Below is a small trained network, with its code and all its weights. Each question gives an input and a class and asks what happens when units are switched off, that is, made to give their printed mean instead of their output.

import numpy as np


def w(rows, s, z=0):
    codes = np.array(rows[::2]) - 128.0
    scale = np.full(codes.shape[1], s)
    scale[-1] = z or s
    return codes * scale


def norm(h):
    return h / np.sqrt((h * h).mean(-1, keepdims=True) + 1e-5)


def f(y):
    return y / 2 * (1 + np.tanh(0.7978845608 * (y + 0.044715 * y**3)))


def log_softmax(a):
    a = a - a.max(-1, keepdims=True)
    return a - np.log(np.exp(a).sum(-1, keepdims=True))


def net(x, mask):
    res = np.array(x, float).reshape(1, 8) / 4 @ E
    u = 0
    for l in range(4):
        y = f(norm(res) @ A[l][:, :-1].T + A[l][:, -1])
        res = res + np.where(mask[u : u + 3], y, B[l][:, -1]) @ B[l][:, :-1]
        u += 3
    return log_softmax(norm(res)[-1] @ U[:, :-1].T + U[:, -1])


A, B = {}, {}
E = w([
[78,111,137,175,164,199,63,205],'x0',
[174,159,93,140,198,115,123,169],'x1',
[94,144,186,151,150,205,255,183],'x2',
[190,130,193,120,114,107,99,203],'x3',
[124,114,131,146,166,106,144,113],'x4',
[133,143,182,122,99,145,141,131],'x5',
[183,133,128,91,160,226,96,88],'x6',
[144,125,166,100,88,172,120,113],'x7',
],0.0082)
A[0] = w([
[203,75,60,50,49,104,201,94,186],'0.n1',
[19,117,126,171,117,132,97,195,195],'0.n2',
[167,171,62,55,2,80,185,96,8],'0.n3',
],0.0063,0.0018)
B[0] = w([
[98,106,137,126,166,114,196,191,255],'0.n1',
[53,10,96,108,101,89,140,151,243],'0.n2',
[133,150,90,80,91,97,102,118,233],'0.n3',
],0.013,0.0033)
A[1] = w([
[96,107,140,92,118,121,254,160,232],'1.n1',
[78,136,182,177,173,208,177,210,234],'1.n2',
[157,155,100,63,76,109,84,235,9],'1.n3',
],0.0075,0.0014)
B[1] = w([
[2,140,121,152,147,118,208,215,254],'1.n1',
[92,119,180,180,181,181,72,144,217],'1.n2',
[101,78,93,177,166,154,158,70,161],'1.n3',
],0.0085,0.0068)
A[2] = w([
[30,161,88,51,232,223,112,95,185],'2.n1',
[148,131,74,169,121,167,182,239,5],'2.n2',
[143,100,99,90,253,71,159,186,239],'2.n3',
],0.0058,0.0027)
B[2] = w([
[70,24,149,139,195,203,254,92,235],'2.n1',
[88,199,110,219,206,173,153,162,154],'2.n2',
[254,253,74,132,48,179,185,181,253],'2.n3',
],0.008,0.0047)
A[3] = w([
[85,133,79,254,153,98,188,154,207],'3.n1',
[152,128,61,98,106,64,41,36,248],'3.n2',
[103,136,87,110,44,74,180,192,71],'3.n3',
],0.0082,0.0015)
B[3] = w([
[99,2,167,155,74,127,88,151,254],'3.n1',
[22,147,199,247,99,164,133,89,194],'3.n2',
[142,39,93,94,211,136,163,130,216],'3.n3',
],0.012,0.0078)
U = w([
[212,33,189,224,37,118,198,90,160],'0',
[4,232,221,253,86,82,148,119,25],'1',
[132,114,133,113,64,109,140,155,252],'2',
[113,105,99,35,156,91,108,196,179],'3',
[157,46,177,70,151,94,130,95,30],'4',
],0.005,0.0013)

Each question gives the input, the list of numbers given to net, and the class t.
The units are the neurons (one row each of A and B). Each row of codes is followed by its name. A weight is (code - 128) times the scale printed after its matrix; where a second scale follows, it is the last column's (A, B and U).
mask holds one flag per neuron, layer by layer. A switched-off neuron (its flag False) gives its mean, the last column of its row in B, instead of its output. The means were averaged over made-up inputs and are rounded, as every weight is.
A unit's drop is (log p(t) with every unit on - log p(t) with that unit switched off) / (log p(t) with every unit on - log p(t) with every unit switched off).
The circuit of an input: a set's keep is (log p(t) with only the set's units on - log p(t) with every unit switched off) / (log p(t) with every unit on - log p(t) with every unit switched off). Starting from all 12 units, units are removed one at a time, each time the one whose removal leaves the highest keep (on an exact tie, the one counted first), for as long as the keep stays at least 0.8.
circuit, biggest first: the units of the circuit, biggest drop first
top k neurons: the k neurons with the biggest drops, biggest first
top k neurons in layer l: the k neurons of layer l with the biggest drops, biggest first
input [-8,3,4,3,-4,6,2,0], class 3: top neuron in layer 3 -> 3.n2
input [-2,3,-5,-6,-4,-5,3,3], class 1: circuit, biggest first -> 1.n1; 3.n2
input [3,4,-5,8,-3,3,2,4], class 1: top 4 neurons -> 0.n1; 2.n1; 1.n1; 3.n2
input [-8,-3,-2,-4,4,1,4,-4], class 3: top 3 neurons -> 0.n1; 0.n3; 3.n2
input [-3,-6,-8,8,-4,4,7,-5], class 1: circuit, biggest first -> 3.n2; 3.n1
input [3,3,-8,0,-3,4,-4,7], class 1: circuit, biggest first -> 3.n2; 3.n1; 1.n1
input [-8,0,-1,-6,-1,1,-6,4], class 3: top 4 neurons -> 0.n1; 0.n3; 3.n3; 3.n2
input [-8,-3,-5,6,2,6,2,0], class 3: top 3 neurons -> 0.n1; 3.n3; 3.n1
input [-6,-2,-3,-1,3,6,3,-6], class 3: circuit, biggest first -> 0.n1; 0.n3; 3.n2
input [6,0,-8,2,2,7,-2,7], class 1: top 2 neurons -> 3.n2; 3.n1
input [-4,-6,-8,8,-1,-2,-6,-4], class 1: top 2 neurons in layer 1 -> 1.n1; 1.n3
input [-4,6,-6,5,-2,3,2,2], class 1: top 2 neurons -> 1.n1; 3.n2
input [-8,-5,2,3,-4,8,-7,-8], class 3: top 2 neurons in layer 3 -> 3.n3; 3.n2
input [-3,-8,-8,2,-4,-6,-2,-2], class 1: top neuron in layer 0 -> 0.n2
input [6,0,-8,6,-7,8,-1,0], class 1: top 2 neurons in layer 3 -> 3.n2; 3.n1
